Below are the code and all the weights of a small trained network. Each question names an input and a class and asks about switching units off, where a switched-off unit gives its printed mean instead of its output.

import numpy as np


def w(rows, s, z=0):
    codes = np.array(rows[::2]) - 128.0
    scale = np.full(codes.shape[1], s)
    scale[-1] = z or s
    return codes * scale


def f(y):
    return np.maximum(y, 0)


def log_softmax(a):
    a = a - a.max(-1, keepdims=True)
    return a - np.log(np.exp(a).sum(-1, keepdims=True))


def net(x, mask):
    res = np.array(x, float).reshape(1, 5) / 4 @ E
    y = f(res @ A[0][:, :-1].T + A[0][:, -1])
    res = res + np.where(mask, y, B[0][:, -1]) @ B[0][:, :-1]
    return log_softmax(res[-1] @ U[:, :-1].T + U[:, -1])


A, B = {}, {}
E = w([
[169,90,193,71,98,173,88,181,162,183,232,113],'x0',
[174,100,145,79,135,112,107,125,37,170,184,123],'x1',
[11,85,67,108,106,155,144,152,203,88,122,131],'x2',
[5,18,2,58,125,98,143,111,27,63,182,133],'x3',
[100,73,187,64,84,192,92,202,223,192,241,111],'x4',
],0.0049)
A[0] = w([
[138,135,109,134,124,121,123,126,44,114,115,127,191],'n0',
[140,130,106,133,127,110,130,118,33,121,111,130,164],'n1',
[135,131,128,134,115,136,120,144,130,118,114,126,18],'n2',
[166,149,156,148,123,131,126,130,140,134,116,127,118],'n3',
[63,118,92,135,121,137,126,133,197,105,93,127,106],'n4',
[140,144,131,127,137,132,120,134,131,131,125,129,145],'n5',
[135,131,129,115,124,141,121,131,124,125,123,122,8],'n6',
[222,182,188,152,122,135,129,130,166,146,100,126,146],'n7',
[144,91,177,73,117,150,115,150,158,155,252,127,83],'n8',
],0.018,0.0011)
B[0] = w([
[157,114,103,115,165,125,144,111,42,122,120,129,189],'n0',
[169,109,99,122,169,149,153,119,27,128,99,121,201],'n1',
[128,125,126,128,133,114,114,126,128,130,126,132,134],'n2',
[139,171,173,145,149,116,96,132,133,142,115,129,179],'n3',
[10,167,126,130,93,129,161,144,193,111,104,132,199],'n4',
[129,145,142,139,128,107,114,113,129,122,135,137,145],'n5',
[120,126,120,143,125,124,145,115,140,150,118,126,130],'n6',
[150,189,240,162,208,121,42,146,173,147,86,138,247],'n7',
[230,46,99,108,44,130,105,122,181,153,250,117,244],'n8',
],0.017,0.014)
U = w([
[145,109,75,96,188,121,168,87,2,100,78,116,180],'0',
[150,212,216,167,179,93,59,146,160,159,89,139,1],'1',
[15,167,91,119,78,117,185,146,175,77,83,134,209],'2',
[163,49,108,81,34,123,113,135,171,154,210,94,108],'3',
],0.006,0.00095)

Each question gives the input, the list of numbers given to net, and the class t.
The units are the neurons (one row each of A and B). Each row of codes is followed by its name. A weight is (code - 128) times the scale printed after its matrix; where a second scale follows, it is the last column's (A, B and U).
mask holds one flag per neuron, in row order. A switched-off neuron (its flag False) gives its mean, the last column of its row in B, instead of its output. The means were averaged over made-up inputs and are rounded, as every weight is.
A unit's drop is (log p(t) with every unit on - log p(t) with that unit switched off) / (log p(t) with every unit on - log p(t) with every unit switched off).
The circuit of an input: a set's keep is (log p(t) with only the set's units on - log p(t) with every unit switched off) / (log p(t) with every unit on - log p(t) with every unit switched off). Starting from all 9 units, units are removed one at a time, each time the one whose removal leaves the highest keep (on an exact tie, the one counted first), for as long as the keep stays at least 0.8.
circuit, biggest first: the units of the circuit, biggest drop first
k most important neurons: the k neurons with the biggest drops, biggest first
drop when u is switched off: that unit's drop, to one decimal
input [2,7,-6,0,6], class 3: circuit, biggest first : (n8)
input [-3,-6,-5,3,1], class 0: circuit, biggest first : (n7 n8)
input [-1,-2,-8,0,-7], class 0: 2 most important neurons : (n1 n0)
input [-1,-5,1,6,-5], class 0: 2 most important neurons : (n1 n0)
input [-8,-3,3,-4,3], class 2: circuit, biggest first : (n4 n7)
input [8,-6,4,8,-7], class 2: 2 most important neurons : (n4 n8)
input [5,4,-5,-1,6], class 3: drop when n8 is switched off : 4.4
input [4,8,2,-1,-4], class 0: drop when n0 is switched off : 0.1
input [6,6,8,0,-5], class 3: drop when n7 is switched off : 0.5
input [2,-5,0,0,2], class 3: drop when n7 is switched off : 1.0
